Below is a small trained network, with its code and all its weights. Each question gives an input and a class and asks what happens when units are switched off, that is, made to give their printed mean instead of their output.

import numpy as np


def w(rows, s, z=0):
    codes = np.array(rows[::2]) - 128.0
    scale = np.full(codes.shape[1], s)
    scale[-1] = z or s
    return codes * scale


def norm(h):
    return h / np.sqrt((h * h).mean(-1, keepdims=True) + 1e-5)


def f(y):
    return y / 2 * (1 + np.tanh(0.7978845608 * (y + 0.044715 * y**3)))


def log_softmax(a):
    a = a - a.max(-1, keepdims=True)
    return a - np.log(np.exp(a).sum(-1, keepdims=True))


def net(x, mask):
    res = np.array(x, float).reshape(1, 8) / 4 @ E
    u = 0
    for l in range(2):
        y = f(norm(res) @ A[l][:, :-1].T + A[l][:, -1])
        res = res + np.where(mask[u : u + 9], y, B[l][:, -1]) @ B[l][:, :-1]
        u += 9
    return log_softmax(norm(res)[-1] @ U[:, :-1].T + U[:, -1])


A, B = {}, {}
E = w([
[127,254,49,56,34],'x0',
[132,129,117,133,132],'x1',
[127,130,129,133,126],'x2',
[133,131,106,140,142],'x3',
[215,103,99,236,17],'x4',
[247,196,222,129,194],'x5',
[122,138,102,148,137],'x6',
[18,234,199,255,114],'x7',
],0.0078)
A[0] = w([
[250,206,181,142,180,2],'L0N0',
[141,191,152,204,63,166],'L0N1',
[190,223,83,94,154,195],'L0N2',
[138,62,169,176,156,58],'L0N3',
[161,142,111,15,76,246],'L0N4',
[57,212,161,97,151,138],'L0N5',
[210,204,164,134,214,54],'L0N6',
[115,142,212,167,93,41],'L0N7',
[103,37,149,173,238,218],'L0N8',
],0.011,0.0061)
B[0] = w([
[7,35,253,120,13,177],'L0N0',
[211,161,57,115,126,195],'L0N1',
[79,236,127,188,61,203],'L0N2',
[169,149,89,221,200,153],'L0N3',
[149,235,87,197,101,237],'L0N4',
[200,164,61,85,111,183],'L0N5',
[7,95,255,82,39,181],'L0N6',
[209,74,135,129,127,138],'L0N7',
[143,214,84,122,145,255],'L0N8',
],0.0089,0.0088)
A[1] = w([
[134,60,162,170,253,165],'L1N0',
[142,216,97,156,93,255],'L1N1',
[219,86,161,192,75,204],'L1N2',
[134,58,159,207,219,127],'L1N3',
[101,66,178,143,159,167],'L1N4',
[92,175,139,75,173,50],'L1N5',
[30,47,35,132,81,65],'L1N6',
[114,105,138,125,139,52],'L1N7',
[42,115,38,146,133,111],'L1N8',
],0.013,0.0078)
B[1] = w([
[134,247,121,114,56,157],'L1N0',
[148,65,173,140,217,253],'L1N1',
[106,41,88,27,169,172],'L1N2',
[183,244,72,150,37,149],'L1N3',
[46,175,152,131,82,136],'L1N4',
[127,125,22,23,134,137],'L1N5',
[122,70,226,174,86,144],'L1N6',
[51,243,52,200,68,120],'L1N7',
[98,86,246,150,65,156],'L1N8',
],0.011,0.018)
U = w([
[46,83,233,116,47,79],'0',
[126,128,145,96,177,247],'1',
[134,246,48,164,67,2],'2',
[110,105,100,33,202,144],'3',
[156,104,169,94,226,69],'4',
],0.012,0.0065)

Each question gives the input, the list of numbers given to net, and the class t.
The units are the neurons (one row each of A and B). Each row of codes is followed by its name. A weight is (code - 128) times the scale printed after its matrix; where a second scale follows, it is the last column's (A, B and U).
mask holds one flag per neuron, layer by layer. A switched-off neuron (its flag False) gives its mean, the last column of its row in B, instead of its output. The means were averaged over made-up inputs and are rounded, as every weight is.
A unit's drop is (log p(t) with every unit on - log p(t) with that unit switched off) / (log p(t) with every unit on - log p(t) with every unit switched off).
The circuit of an input: a set's keep is (log p(t) with only the set's units on - log p(t) with every unit switched off) / (log p(t) with every unit on - log p(t) with every unit switched off). Starting from the 12 units with the biggest drops (on a tie, the unit counted first), units are removed one at a time, each time the one whose removal leaves the highest keep (on an exact tie, the one counted first), for as long as the keep stays at least 0.8.
circuit, biggest first: the units of the circuit, biggest drop first
k most important neurons: the k neurons with the biggest drops, biggest first
top k neurons in layer l: the k neurons of layer l with the biggest drops, biggest first
drop of u: that unit's drop, to one decimal
input [-5,8,8,3,-5,8,1,1], class 0: circuit, biggest first -> [L0N6 L0N0]
input [-1,-7,-2,-8,-8,5,-2,7], class 3: top neuron in layer 0 -> [L0N5]
input [-8,-4,-4,-1,1,7,-3,-8], class 2: circuit, biggest first -> [L1N3 L1N0 L1N1]
input [-4,3,4,7,6,4,-5,0], class 3: circuit, biggest first -> [L1N2 L0N4]
input [0,-3,-7,-2,2,-6,-8,6], class 1: circuit, biggest first -> [L0N0 L1N1]
input [-6,4,6,2,7,4,-3,-6], class 3: 2 most important neurons -> [L1N2 L0N8]
input [-2,8,2,-6,-2,8,2,-6], class 0: circuit, biggest first -> [L0N0 L0N6]
input [0,1,-4,0,8,7,6,-4], class 3: top 2 neurons in layer 1 -> [L1N2 L1N8]
input [5,-1,-4,7,0,7,-3,3], class 0: top 2 neurons in layer 0 -> [L0N0 L0N6]
input [4,6,2,1,-6,-6,-6,7], class 4: top 4 neurons in layer 0 -> [L0N0 L0N5 L0N6 L0N2]
input [4,0,-2,-2,3,-4,-5,8], class 4: 2 most important neurons -> [L1N1 L0N1]
input [-6,2,5,1,3,5,0,-4], class 2: 2 most important neurons -> [L1N3 L0N3]
input [8,-5,-6,-5,-7,-2,5,-5], class 2: 3 most important neurons -> [L0N4 L1N2 L0N2]
input [-3,1,-5,-2,1,5,-2,2], class 0: circuit, biggest first -> [L0N0]
input [7,-7,0,1,-8,8,-3,2], class 0: 2 most important neurons -> [L0N6 L0N0]
input [3,7,8,3,8,-8,3,-6], class 0: 2 most important neurons -> [L1N6 L1N8]
input [5,2,-3,6,8,0,2,4], class 3: top 2 neurons in layer 1 -> [L1N2 L1N1]
input [-2,-8,-1,-1,8,4,0,8], class 3: 2 most important neurons -> [L1N2 L0N1]
input [7,-7,-8,2,-4,2,-6,-1], class 2: 2 most important neurons -> [L0N4 L0N2]
input [-6,1,0,0,-4,1,-5,2], class 2: top 2 neurons in layer 1 -> [L1N0 L1N3]
input [-4,4,6,1,7,3,-6,-6], class 3: circuit, biggest first -> [L1N2]
input [2,6,5,2,8,-7,-5,5], class 3: 2 most important neurons -> [L0N1 L1N2]
input [-4,8,-5,-8,6,-2,-2,7], class 4: drop of L0N1 -> 0.2
input [0,-2,4,5,1,8,5,6], class 0: drop of L0N6 -> 0.6
input [6,-8,-1,-4,-7,-2,-1,7], class 3: drop of L1N2 -> -0.4
input [2,3,3,-2,3,5,1,-4], class 0: drop of L0N0 -> 0.5
input [-3,-7,2,5,0,0,-3,5], class 4: top neuron in layer 0 -> [L0N8]
